Here is a tiny trained network, its code and every weight. The questions are about switching its units off for an input and a class, where a switched-off unit gives its printed mean instead of its output.

import numpy as np


def w(rows, s, z=0):
    codes = np.array(rows[::2]) - 128.0
    scale = np.full(codes.shape[1], s)
    scale[-1] = z or s
    return codes * scale


def f(y):
    return np.maximum(y, 0)


def log_softmax(a):
    a = a - a.max(-1, keepdims=True)
    return a - np.log(np.exp(a).sum(-1, keepdims=True))


def net(x, mask):
    res = np.array(x, float).reshape(1, 7) / 4 @ E
    y = f(res @ A[0][:, :-1].T + A[0][:, -1])
    res = res + np.where(mask, y, B[0][:, -1]) @ B[0][:, :-1]
    return log_softmax(res[-1] @ U[:, :-1].T + U[:, -1])


A, B = {}, {}
E = w([
[239,175,157,120,139,48,217,123],'x0',
[158,97,163,15,143,183,121,26],'x1',
[126,128,128,128,128,130,127,127],'x2',
[125,41,241,174,178,71,89,135],'x3',
[140,116,114,122,254,207,172,183],'x4',
[170,202,125,189,170,150,30,101],'x5',
[149,20,15,128,175,68,115,102],'x6',
],0.0096)
A[0] = w([
[86,77,132,87,122,87,220,147,188],'N0',
[84,112,180,96,58,147,203,175,188],'N1',
[62,120,111,179,99,135,116,211,98],'N2',
[161,154,83,191,120,87,150,201,44],'N3',
[184,176,108,147,178,112,80,101,96],'N4',
[131,46,246,161,168,80,107,133,118],'N5',
[141,113,109,145,67,89,109,81,31],'N6',
[164,168,36,110,71,178,173,122,114],'N7',
[167,88,86,148,121,113,108,110,32],'N8',
[158,130,164,65,137,160,141,58,99],'N9',
[203,101,130,76,143,141,129,41,21],'N10',
[183,200,145,171,155,142,49,104,149],'N11',
[119,160,197,116,128,180,139,177,129],'N12',
[90,99,135,69,132,184,78,77,105],'N13',
[117,136,114,135,66,85,104,85,75],'N14',
[241,124,146,99,138,84,176,109,78],'N15',
[128,111,102,167,99,126,111,209,79],'N16',
[146,107,90,119,225,157,148,175,36],'N17',
[163,51,41,128,153,97,127,112,29],'N18',
[132,114,136,128,47,71,84,88,115],'N19',
[250,189,150,104,137,62,186,141,1],'N20',
[123,138,116,115,94,78,106,127,28],'N21',
],0.011,0.0032)
B[0] = w([
[172,112,160,84,186,149,74,54,230],'N0',
[192,139,142,90,135,144,74,80,218],'N1',
[114,80,141,159,99,86,121,77,212],'N2',
[97,98,174,134,99,41,180,68,205],'N3',
[128,105,151,79,170,145,122,78,192],'N4',
[58,201,60,62,150,91,108,193,233],'N5',
[147,102,169,102,171,169,183,198,184],'N6',
[68,166,82,71,195,73,122,168,245],'N7',
[173,175,155,156,93,116,107,142,173],'N8',
[116,126,163,156,90,32,159,134,211],'N9',
[79,127,199,157,106,65,171,118,215],'N10',
[189,112,130,88,172,120,103,70,226],'N11',
[173,161,131,165,51,150,133,186,208],'N12',
[89,69,109,189,102,95,143,90,221],'N13',
[126,120,142,129,159,188,169,186,191],'N14',
[77,73,70,156,125,166,114,112,225],'N15',
[105,84,144,121,142,95,145,88,183],'N16',
[141,116,202,152,161,189,195,239,209],'N17',
[254,214,93,163,30,112,62,160,230],'N18',
[129,130,155,129,155,201,169,188,211],'N19',
[104,87,65,174,83,177,95,115,243],'N20',
[124,122,181,120,140,159,158,161,159],'N21',
],0.0096,0.012)
U = w([
[94,81,206,176,101,2,213,68,5],'0',
[155,105,210,131,193,235,238,221,72],'1',
[33,239,33,33,192,71,97,160,92],'2',
[241,242,152,173,26,139,67,130,253],'3',
[217,71,168,50,229,151,50,15,111],'4',
[45,7,45,198,91,204,70,89,235],'5',
],0.0084,0.004)

Each question gives the input, the list of numbers given to net, and the class t.
The units are the neurons (one row each of A and B). Each row of codes is followed by its name. A weight is (code - 128) times the scale printed after its matrix; where a second scale follows, it is the last column's (A, B and U).
mask holds one flag per neuron, in row order. A switched-off neuron (its flag False) gives its mean, the last column of its row in B, instead of its output. The means were averaged over made-up inputs and are rounded, as every weight is.
A unit's drop is (log p(t) with every unit on - log p(t) with that unit switched off) / (log p(t) with every unit on - log p(t) with every unit switched off).
The circuit of an input: a set's keep is (log p(t) with only the set's units on - log p(t) with every unit switched off) / (log p(t) with every unit on - log p(t) with every unit switched off). Starting from the 12 units with the biggest drops (on a tie, the unit counted first), units are removed one at a time, each time the one whose removal leaves the highest keep (on an exact tie, the one counted first), for as long as the keep stays at least 0.8.
units of the circuit, in order: the units of the circuit, biggest drop first
most important unit: the unit with the biggest drop
k most important neurons: the k neurons with the biggest drops, biggest first
drop of u: that unit's drop, to one decimal
input [6,-8,8,-2,-8,3,3], class 0: 2 most important neurons => N3, N17
input [8,2,-7,8,-5,-3,7], class 2: units of the circuit, in order => N5
input [0,7,-5,-7,2,5,-3], class 0: 4 most important neurons => N9, N5, N10, N13
input [-6,-7,1,4,-8,3,-8], class 1: units of the circuit, in order => N19, N14
input [-8,8,-8,8,-5,1,-3], class 0: 3 most important neurons => N13, N9, N7
input [0,-8,6,-1,2,-4,-6], class 0: 2 most important neurons => N3, N18
input [-6,4,-7,4,-6,-3,-3], class 1: 2 most important neurons => N19, N20
input [-8,-3,1,3,3,-8,-2], class 4: 3 most important neurons => N1, N0, N20
input [4,-6,6,-7,-3,-5,5], class 2: 4 most important neurons => N7, N10, N13, N9
input [5,7,5,3,-8,-4,4], class 1: 2 most important neurons => N19, N6
input [3,-2,8,-7,5,7,8], class 3: 4 most important neurons => N18, N5, N8, N17
input [-1,-1,0,-6,-3,-2,-5], class 2: 2 most important neurons => N7, N18
input [8,-8,-3,7,7,6,0], class 0: 2 most important neurons => N3, N7
input [6,8,-5,-3,5,-1,-2], class 0: most important unit => N9
input [0,-7,0,2,-8,-8,5], class 1: 4 most important neurons => N19, N6, N14, N21
input [-4,1,1,4,-1,-3,-5], class 3: units of the circuit, in order => N12, N1
input [8,-7,-4,3,7,5,5], class 5: 2 most important neurons => N20, N15
input [0,6,-2,4,4,-5,-7], class 3: 2 most important neurons => N12, N1
input [1,-5,-8,0,-3,7,1], class 4: units of the circuit, in order => N11, N4
input [2,-1,2,4,5,-7,1], class 4: units of the circuit, in order => N0
input [1,-1,5,1,-6,-4,6], class 1: drop of N6 => 0.4
input [-4,-3,-7,4,-4,2,4], class 1: drop of N5 => -0.1
input [-2,-6,-4,-1,-7,-5,-2], class 1: drop of N13 => 0.2
input [-4,1,7,-5,6,8,-5], class 4: drop of N18 => 0.5
